Below is a small trained network, with its code and all its weights. Each question gives an input and a target symbol and asks what happens when units are switched off, that is, made to give their printed mean instead of their output.

import numpy as np


def w(rows, s, z=0):
    codes = np.array(rows[::2]) - 128.0
    scale = np.full(codes.shape[1], s)
    scale[-1] = z or s
    return codes * scale


def norm(h):
    return h / np.sqrt((h * h).mean(-1, keepdims=True) + 1e-5)


def f(y):
    return np.maximum(y, 0)


def softmax(a):
    e = np.exp(a - a.max(-1, keepdims=True))
    return e / e.sum(-1, keepdims=True)


def log_softmax(a):
    a = a - a.max(-1, keepdims=True)
    return a - np.log(np.exp(a).sum(-1, keepdims=True))


def net(x, mask):
    ids = ['εζθλξπφψ'.index(c) for c in x.split()]
    T = len(ids)
    res = E[ids] + P[:T]
    u = 0
    for l in range(2):
        r = norm(res)
        for j in range(2):
            rows = slice(2 * j, 2 * j + 2)
            q, k, v = (r @ M[l][rows].T for M in (Q, K, V))
            z = softmax(np.where(np.tri(T) > 0, q @ k.T / 2**0.5, -1e9)) @ v
            o = O[l][rows]
            res = res + np.where(mask[u + j], z, o[:, -1]) @ o[:, :-1]
        u += 2
        y = f(norm(res) @ A[l][:, :-1].T + A[l][:, -1])
        res = res + np.where(mask[u : u + 4], y, B[l][:, -1]) @ B[l][:, :-1]
        u += 4
    return log_softmax(norm(res)[-1] @ U[:, :-1].T + U[:, -1])


Q, K, V, O, A, B = {}, {}, {}, {}, {}, {}
E = w([
[142,77,123,137,188,164],'ε',
[151,47,105,188,207,140],'ζ',
[219,97,99,150,237,52],'θ',
[124,106,161,58,173,209],'λ',
[188,179,153,108,169,133],'ξ',
[148,86,171,151,185,132],'π',
[52,116,68,121,117,255],'φ',
[134,170,95,131,142,185],'ψ',
],0.0077)
P = w([
[94,152,102,113,144,84],'0',
[161,43,105,225,251,104],'1',
[196,134,87,200,78,141],'2',
[111,103,136,98,48,90],'3',
[129,112,100,50,198,164],'4',
[149,192,156,173,111,139],'5',
[64,172,177,153,152,73],'6',
[205,54,89,124,164,206],'7',
[152,161,184,223,112,147],'8',
],0.013)
Q[0] = w([
[158,86,128,87,109,124],'0.h0',
[197,123,89,139,137,172],'0.h0',
[201,70,125,100,114,161],'0.h1',
[137,129,136,143,8,105],'0.h1',
],0.016)
K[0] = w([
[127,196,41,88,189,164],'0.h0',
[215,94,158,157,218,247],'0.h0',
[31,255,171,233,163,129],'0.h1',
[125,144,92,96,229,108],'0.h1',
],0.0092)
V[0] = w([
[75,59,88,251,83,132],'0.h0',
[215,84,90,221,169,105],'0.h0',
[50,133,2,120,92,189],'0.h1',
[139,198,83,136,79,58],'0.h1',
],0.0074)
O[0] = w([
[78,163,19,103,174,149,134],'0.h0',
[86,254,186,90,165,148,254],'0.h0',
[195,87,104,186,118,199,144],'0.h1',
[119,226,157,227,176,162,94],'0.h1',
],0.0094,0.005)
A[0] = w([
[6,245,72,212,147,118,71],'0.n0',
[38,145,128,114,62,214,253],'0.n1',
[153,168,23,193,34,206,113],'0.n2',
[254,208,112,176,134,37,207],'0.n3',
],0.0065,0.0014)
B[0] = w([
[180,105,202,104,4,198,255],'0.n0',
[196,106,192,196,115,143,203],'0.n1',
[178,233,129,72,104,1,177],'0.n2',
[83,59,112,139,10,250,185],'0.n3',
],0.0067,0.005)
Q[1] = w([
[143,86,63,132,116,255],'1.h0',
[162,166,107,134,66,48],'1.h0',
[144,155,201,116,168,125],'1.h1',
[232,206,26,53,127,175],'1.h1',
],0.0097)
K[1] = w([
[211,182,36,153,106,242],'1.h0',
[83,110,156,249,147,103],'1.h0',
[135,181,200,108,117,148],'1.h1',
[189,155,106,139,197,167],'1.h1',
],0.011)
V[1] = w([
[111,215,185,231,108,115],'1.h0',
[87,24,191,136,84,43],'1.h0',
[212,66,115,142,73,150],'1.h1',
[80,3,201,109,218,147],'1.h1',
],0.0066)
O[1] = w([
[71,189,61,82,40,36,158],'1.h0',
[27,60,153,97,183,159,2],'1.h0',
[65,112,172,87,52,105,137],'1.h1',
[221,76,165,128,2,201,164],'1.h1',
],0.0069,0.0051)
A[1] = w([
[120,101,118,38,43,203,250],'1.n0',
[135,225,195,166,141,173,38],'1.n1',
[176,139,178,80,240,95,129],'1.n2',
[179,100,2,38,135,69,169],'1.n3',
],0.01,0.0024)
B[1] = w([
[148,182,124,131,210,170,235],'1.n0',
[235,57,91,9,89,119,254],'1.n1',
[2,125,139,185,73,46,192],'1.n2',
[82,57,127,154,247,159,155],'1.n3',
],0.0088,0.0091)
U = w([
[154,213,132,181,137,245,184],'ε',
[188,161,51,58,156,104,4],'ζ',
[109,167,162,51,86,38,23],'θ',
[110,13,128,88,73,141,21],'λ',
[8,175,172,152,60,113,239],'ξ',
[42,184,164,141,208,179,222],'π',
[104,84,18,154,147,119,117],'φ',
[121,183,99,219,108,43,200],'ψ',
],0.012,0.0038)

Each question gives the input, a string of symbols that net reads in full, and the target symbol t.
The units are the heads (2 rows each of Q, K, V and O) and the neurons (one row each of A and B). Each row of codes is followed by its name. A weight is (code - 128) times the scale printed after its matrix; where a second scale follows, it is the last column's (O, A, B and U).
mask holds one flag per unit, layer by layer, with each layer's heads first. A switched-off unit (its flag False) gives its mean, the last column of its rows in O or B, instead of its output. The means were averaged over made-up inputs and are rounded, as every weight is.
A unit's drop is (log p(t) with every unit on - log p(t) with that unit switched off) / (log p(t) with every unit on - log p(t) with every unit switched off).
The circuit of an input: a set's keep is (log p(t) with only the set's units on - log p(t) with every unit switched off) / (log p(t) with every unit on - log p(t) with every unit switched off). Starting from all 12 units, units are removed one at a time, each time the one whose removal leaves the highest keep (on an exact tie, the one counted first), for as long as the keep stays at least 0.8.
circuit, biggest first: the units of the circuit, biggest drop first
most important unit: the unit with the biggest drop
top k neurons: the k neurons with the biggest drops, biggest first
k most important neurons of layer l: the k neurons of layer l with the biggest drops, biggest first
heads that matter: for each layer, one digit per head in row order, 1 if its drop is at least 0.15 and else 0, layers parted by /
input ψ θ λ π φ ε λ λ λ, target λ: top 3 neurons	(1.n1; 0.n3; 0.n0)
input λ θ φ ξ ε, target ε: circuit, biggest first	(0.h1)
input ξ ε ε λ, target ξ: circuit, biggest first	(0.h0; 1.n1; 0.h1; 1.h0)
input λ ε ε ψ ψ λ π λ, target ξ: 2 most important neurons of layer 1	(1.n2; 1.n1)
input ξ λ θ λ λ ε ζ ξ, target θ: top 2 neurons	(1.n2; 0.n0)
input λ ζ ζ ε π θ ξ, target ε: heads that matter	10 / 00
input ε θ λ ψ, target ε: top 3 neurons	(1.n1; 1.n2; 1.n3)
input ξ ξ λ λ ξ λ ξ λ, target θ: circuit, biggest first	(0.h1; 1.n2; 0.n3)
input λ ξ ψ ε ε λ, target ζ: top 2 neurons	(1.n1; 0.n2)
input ζ θ ξ ζ, target ζ: circuit, biggest first	(0.h0; 1.h1)
input ε ε λ λ π, target ξ: top 2 neurons	(1.n2; 0.n3)
input λ ε λ, target ζ: heads that matter	11 / 01
input ε ψ ε ξ λ θ θ, target ξ: circuit, biggest first	(0.h0; 0.h1; 1.n1; 1.h0)
input π λ λ ξ θ λ, target θ: most important neuron of layer 1	(1.n1)
input ε λ ψ ε ξ ζ θ, target ε: 2 most important neurons of layer 1	(1.n1; 1.n0)
input π λ λ π, target π: top 4 neurons	(1.n1; 0.n2; 1.n0; 1.n2)
input ψ λ π ψ, target ψ: 2 most important neurons of layer 0	(0.n2; 0.n0)
input φ λ ε λ ε, target π: 2 most important neurons of layer 0	(0.n0; 0.n2)
input λ ξ ξ λ ε, target θ: top 3 neurons	(1.n2; 1.n1; 0.n2)
input λ ε θ, target ε: heads that matter	00 / 00
input ζ ε ξ ε θ, target θ: heads that matter	11 / 00
input ψ λ λ ξ, target ψ: most important unit	0.h1
input φ ε λ ζ, target φ: heads that matter	10 / 00
input ε ε λ π, target ε: circuit, biggest first	(1.n0; 1.n1)
input ε θ λ φ λ λ θ θ, target π: heads that matter	01 / 00
input π ξ ξ ξ ξ θ θ, target ξ: heads that matter	11 / 10
input φ λ ε φ λ λ θ, target φ: most important neuron of layer 1	(1.n3)
input ε φ λ ε φ λ ζ λ, target π: 2 most important neurons of layer 1	(1.n1; 1.n2)
input ε λ λ ψ ε ε λ, target ψ: top 2 neurons	(1.n1; 1.n0)
input ζ λ π θ θ λ λ ε, target π: top 4 neurons	(1.n1; 1.n2; 1.n3; 0.n2)
